Below are the code and all the weights of a small trained network. Each question names an input and a target symbol and asks about switching units off, where a switched-off unit gives its printed mean instead of its output.

import numpy as np


def w(rows, s, z=0):
    codes = np.array(rows[::2]) - 128.0
    scale = np.full(codes.shape[1], s)
    scale[-1] = z or s
    return codes * scale


def norm(h):
    return h / np.sqrt((h * h).mean(-1, keepdims=True) + 1e-5)


def f(y):
    return np.maximum(y, 0)


def softmax(a):
    e = np.exp(a - a.max(-1, keepdims=True))
    return e / e.sum(-1, keepdims=True)


def log_softmax(a):
    a = a - a.max(-1, keepdims=True)
    return a - np.log(np.exp(a).sum(-1, keepdims=True))


def net(x, mask):
    ids = ['ΞΠαβγεζλσω'.index(c) for c in x.split()]
    T = len(ids)
    res = E[ids] + P[:T]
    r = norm(res)
    for j in range(3):
        rows = slice(3 * j, 3 * j + 3)
        q, k, v = (r @ M[0][rows].T for M in (Q, K, V))
        z = softmax(np.where(np.tri(T) > 0, q @ k.T / 3**0.5, -1e9)) @ v
        o = O[0][rows]
        res = res + np.where(mask[j], z, o[:, -1]) @ o[:, :-1]
    y = f(norm(res) @ A[0][:, :-1].T + A[0][:, -1])
    res = res + np.where(mask[3:11], y, B[0][:, -1]) @ B[0][:, :-1]
    return log_softmax(norm(res)[-1] @ U[:, :-1].T + U[:, -1])


Q, K, V, O, A, B = {}, {}, {}, {}, {}, {}
E = w([
[124,161,136],'Ξ',
[139,126,166],'Π',
[91,177,126],'α',
[125,135,112],'β',
[128,107,145],'γ',
[119,94,133],'ε',
[84,114,88],'ζ',
[209,178,41],'λ',
[132,112,152],'σ',
[125,3,57],'ω',
],0.023)
P = w([
[112,180,246],'0',
[116,171,238],'1',
[108,180,252],'2',
[111,182,254],'3',
[114,183,251],'4',
[117,183,247],'5',
[164,84,220],'6',
],0.0039)
Q[0] = w([
[151,101,155],'head 0',
[104,96,140],'head 0',
[102,66,77],'head 0',
[137,116,136],'head 1',
[59,223,84],'head 1',
[245,138,68],'head 1',
[47,94,161],'head 2',
[22,133,119],'head 2',
[73,122,211],'head 2',
],0.013)
K[0] = w([
[120,63,164],'head 0',
[144,117,152],'head 0',
[205,52,40],'head 0',
[164,120,76],'head 1',
[51,179,52],'head 1',
[230,110,22],'head 1',
[254,98,81],'head 2',
[153,169,48],'head 2',
[230,192,67],'head 2',
],0.0091)
V[0] = w([
[163,105,207],'head 0',
[31,171,231],'head 0',
[57,15,45],'head 0',
[27,155,168],'head 1',
[156,133,144],'head 1',
[121,101,70],'head 1',
[82,45,121],'head 2',
[156,119,108],'head 2',
[254,118,118],'head 2',
],0.0083)
O[0] = w([
[114,127,129,137],'head 0',
[145,151,125,254],'head 0',
[135,156,126,56],'head 0',
[176,69,41,207],'head 1',
[107,189,157,126],'head 1',
[132,144,166,89],'head 1',
[95,119,136,92],'head 2',
[254,77,52,106],'head 2',
[179,133,125,74],'head 2',
],0.0061,0.0073)
A[0] = w([
[141,82,130,117],'neuron 0',
[163,83,204,74],'neuron 1',
[139,131,48,99],'neuron 2',
[249,206,191,253],'neuron 3',
[136,192,96,74],'neuron 4',
[83,70,102,60],'neuron 5',
[22,153,170,66],'neuron 6',
[172,102,100,234],'neuron 7',
],0.011,0.0044)
B[0] = w([
[177,205,2,148],'neuron 0',
[25,106,147,178],'neuron 1',
[106,168,250,197],'neuron 2',
[209,127,65,254],'neuron 3',
[121,110,99,169],'neuron 4',
[194,81,128,170],'neuron 5',
[196,139,118,187],'neuron 6',
[176,247,193,200],'neuron 7',
],0.0063,0.0067)
U = w([
[215,132,36,224],'Ξ',
[241,69,206,101],'Π',
[46,221,69,137],'α',
[81,221,254,105],'β',
[35,83,201,61],'γ',
[138,10,130,108],'ε',
[13,96,21,228],'ζ',
[129,136,97,3],'λ',
[71,62,227,96],'σ',
[152,21,58,79],'ω',
],0.0093,0.0032)

Each question gives the input, a string of symbols that net reads in full, and the target symbol t.
The units are the heads (3 rows each of Q, K, V and O) and the neurons (one row each of A and B). Each row of codes is followed by its name. A weight is (code - 128) times the scale printed after its matrix; where a second scale follows, it is the last column's (O, A, B and U).
mask holds one flag per unit, heads first, then neurons. A switched-off unit (its flag False) gives its mean, the last column of its rows in O or B, instead of its output. The means were averaged over made-up inputs and are rounded, as every weight is.
A unit's drop is (log p(t) with every unit on - log p(t) with that unit switched off) / (log p(t) with every unit on - log p(t) with every unit switched off).
The circuit of an input: a set's keep is (log p(t) with only the set's units on - log p(t) with every unit switched off) / (log p(t) with every unit on - log p(t) with every unit switched off). Starting from all 11 units, units are removed one at a time, each time the one whose removal leaves the highest keep (on an exact tie, the one counted first), for as long as the keep stays at least 0.8.
circuit, biggest first: the units of the circuit, biggest drop first
unit that matters most: the unit with the biggest drop
top k neurons: the k neurons with the biggest drops, biggest first
heads that matter: for each layer, one digit per head in row order, 1 if its drop is at least 0.15 and else 0, layers parted by /
drop when u is switched off: that unit's drop, to one decimal
input ζ ε ζ σ, target σ: unit that matters most : head 2
input α α ω λ ε, target Ξ: heads that matter : 001
input ζ ζ α λ ζ σ γ, target Ξ: top 3 neurons : neuron 0; neuron 3; neuron 2
input λ ε γ, target Ξ: circuit, biggest first : head 2; neuron 3
input Ξ Ξ Π λ α, target Ξ: circuit, biggest first : head 2; neuron 3
input β ζ ω β, target β: heads that matter : 000
input β σ β β β, target β: circuit, biggest first : neuron 2; neuron 3
input Ξ λ ω β σ ω ζ, target Ξ: top 2 neurons : neuron 0; neuron 5
input γ λ γ γ ζ Π, target Ξ: circuit, biggest first : neuron 3; head 2
input λ γ λ β λ σ ζ, target Ξ: drop when neuron 0 is switched off : 0.3
input γ β σ β σ Ξ, target Ξ: drop when neuron 2 is switched off : 0.1
input Π ε α λ α σ, target Ξ: drop when neuron 3 is switched off : 0.3
input Π Π ω γ Ξ λ α, target Ξ: drop when neuron 2 is switched off : -0.2
